Here is a tiny trained network, its code and every weight. The questions are about switching its units off for an input and a class, where a switched-off unit gives its printed mean instead of its output.

import numpy as np


def w(rows, s, z=0):
    codes = np.array(rows[::2]) - 128.0
    scale = np.full(codes.shape[1], s)
    scale[-1] = z or s
    return codes * scale


def norm(h):
    return h / np.sqrt((h * h).mean(-1, keepdims=True) + 1e-5)


def f(y):
    return y / 2 * (1 + np.tanh(0.7978845608 * (y + 0.044715 * y**3)))


def log_softmax(a):
    a = a - a.max(-1, keepdims=True)
    return a - np.log(np.exp(a).sum(-1, keepdims=True))


def net(x, mask):
    res = np.array(x, float).reshape(1, 5) / 4 @ E
    u = 0
    for l in range(4):
        y = f(norm(res) @ A[l][:, :-1].T + A[l][:, -1])
        res = res + np.where(mask[u : u + 5], y, B[l][:, -1]) @ B[l][:, :-1]
        u += 5
    return log_softmax(norm(res)[-1] @ U[:, :-1].T + U[:, -1])


A, B = {}, {}
E = w([
[198,205,163,3,249,60,130],'x0',
[131,253,195,54,40,144,237],'x1',
[229,224,114,152,103,125,19],'x2',
[130,127,139,139,127,123,127],'x3',
[127,129,132,134,129,124,128],'x4',
],0.0057)
A[0] = w([
[151,150,125,171,162,138,176,53],'0.n0',
[126,209,147,133,77,164,191,123],'0.n1',
[203,163,85,178,2,177,52,2],'0.n2',
[110,155,171,136,41,183,177,67],'0.n3',
[219,138,136,121,133,155,85,118],'0.n4',
],0.0078,0.004)
B[0] = w([
[90,118,111,18,109,135,93,103],'0.n0',
[104,157,162,36,17,116,177,246],'0.n1',
[35,254,131,128,218,125,76,252],'0.n2',
[124,69,88,90,111,34,116,227],'0.n3',
[190,91,41,136,73,23,118,178],'0.n4',
],0.0078,0.0044)
A[1] = w([
[81,184,165,86,107,186,156,70],'1.n0',
[172,198,193,77,82,137,184,70],'1.n1',
[122,106,174,114,254,131,140,52],'1.n2',
[111,99,90,155,124,156,107,129],'1.n3',
[139,65,120,204,82,207,151,3],'1.n4',
],0.0086,0.0033)
B[1] = w([
[63,148,161,228,141,10,52,195],'1.n0',
[81,120,142,213,198,254,19,253],'1.n1',
[211,21,149,112,161,146,206,194],'1.n2',
[133,213,122,115,198,146,237,164],'1.n3',
[77,182,216,93,204,91,24,162],'1.n4',
],0.007,0.0046)
A[2] = w([
[55,111,149,158,81,146,146,163],'2.n0',
[181,41,109,102,118,53,85,3],'2.n1',
[60,185,96,224,106,137,110,80],'2.n2',
[50,28,234,88,255,204,155,148],'2.n3',
[244,153,192,49,3,187,90,98],'2.n4',
],0.007,0.0023)
B[2] = w([
[191,128,115,147,140,18,125,176],'2.n0',
[116,172,146,76,72,99,120,142],'2.n1',
[148,135,180,81,118,177,153,194],'2.n2',
[41,202,200,88,2,115,123,254],'2.n3',
[95,116,56,180,187,179,155,143],'2.n4',
],0.0098,0.0076)
A[3] = w([
[81,179,78,159,152,147,82,137],'3.n0',
[138,189,99,196,120,134,145,98],'3.n1',
[132,55,167,68,57,99,189,113],'3.n2',
[129,158,113,176,195,210,102,52],'3.n3',
[95,53,118,159,76,101,248,7],'3.n4',
],0.011,0.0023)
B[3] = w([
[132,33,149,151,84,160,182,221],'3.n0',
[122,80,193,120,156,126,181,161],'3.n1',
[216,88,78,198,200,247,169,254],'3.n2',
[187,52,50,49,194,196,233,186],'3.n3',
[153,161,69,90,172,17,1,192],'3.n4',
],0.0095,0.0075)
U = w([
[28,186,208,118,31,146,114,250],'0',
[144,48,99,103,185,251,196,24],'1',
[141,140,28,125,137,27,37,89],'2',
],0.014,0.0014)

Each question gives the input, the list of numbers given to net, and the class t.
The units are the neurons (one row each of A and B). Each row of codes is followed by its name. A weight is (code - 128) times the scale printed after its matrix; where a second scale follows, it is the last column's (A, B and U).
mask holds one flag per neuron, layer by layer. A switched-off neuron (its flag False) gives its mean, the last column of its row in B, instead of its output. The means were averaged over made-up inputs and are rounded, as every weight is.
A unit's drop is (log p(t) with every unit on - log p(t) with that unit switched off) / (log p(t) with every unit on - log p(t) with every unit switched off).
The circuit of an input: a set's keep is (log p(t) with only the set's units on - log p(t) with every unit switched off) / (log p(t) with every unit on - log p(t) with every unit switched off). Starting from the 12 units with the biggest drops (on a tie, the unit counted first), units are removed one at a time, each time the one whose removal leaves the highest keep (on an exact tie, the one counted first), for as long as the keep stays at least 0.8.
circuit, biggest first: the units of the circuit, biggest drop first
top k neurons: the k neurons with the biggest drops, biggest first
k most important neurons of layer l: the k neurons of layer l with the biggest drops, biggest first
drop when u is switched off: that unit's drop, to one decimal
input [-5,1,-7,4,-2], class 2: circuit, biggest first -> 3.n4
input [-5,0,5,2,-1], class 1: top 3 neurons -> 2.n3, 3.n3, 0.n1
input [-8,-2,0,8,-2], class 0: top 3 neurons -> 1.n4, 0.n4, 3.n2
input [0,6,-8,-6,0], class 2: 2 most important neurons of layer 3 -> 3.n4, 3.n2
input [0,-3,7,-3,-3], class 1: top 3 neurons -> 2.n3, 0.n2, 0.n3
input [-8,-7,-8,-2,-7], class 0: circuit, biggest first -> 1.n4, 2.n3
input [2,0,1,-7,-3], class 2: 3 most important neurons of layer 3 -> 3.n2, 3.n3, 3.n0
input [4,1,-8,1,-6], class 0: top 3 neurons -> 2.n3, 0.n3, 0.n4
input [6,1,7,5,1], class 1: top 4 neurons -> 0.n3, 2.n4, 2.n3, 1.n0
input [-5,-8,-2,8,1], class 0: top 2 neurons -> 2.n3, 1.n4
input [0,-8,0,-6,3], class 0: top 3 neurons -> 3.n2, 0.n3, 3.n3
input [2,7,7,-4,4], class 1: top 4 neurons -> 2.n3, 2.n4, 1.n1, 3.n3
input [6,2,8,-2,1], class 1: top 2 neurons -> 2.n4, 0.n3
input [-4,-7,-8,-2,2], class 0: circuit, biggest first -> 2.n3
input [-5,-7,-4,0,-1], class 0: top 2 neurons -> 1.n4, 2.n3
input [-1,4,-5,1,6], class 2: top 2 neurons -> 0.n3, 3.n4
input [-5,-7,-3,5,1], class 0: top 2 neurons -> 1.n4, 2.n3
input [-2,3,-2,0,-6], class 2: top 2 neurons -> 3.n4, 0.n3
input [-8,2,-2,-2,8], class 2: top 2 neurons -> 0.n3, 3.n4
input [-7,5,-7,5,7], class 2: drop when 3.n4 is switched off -> 0.6
input [-1,-2,-6,2,4], class 0: drop when 2.n3 is switched off -> 1.8
input [-5,-1,4,7,2], class 1: drop when 2.n3 is switched off -> 5.3
input [-8,2,-3,-1,-4], class 2: drop when 3.n4 is switched off -> 0.4
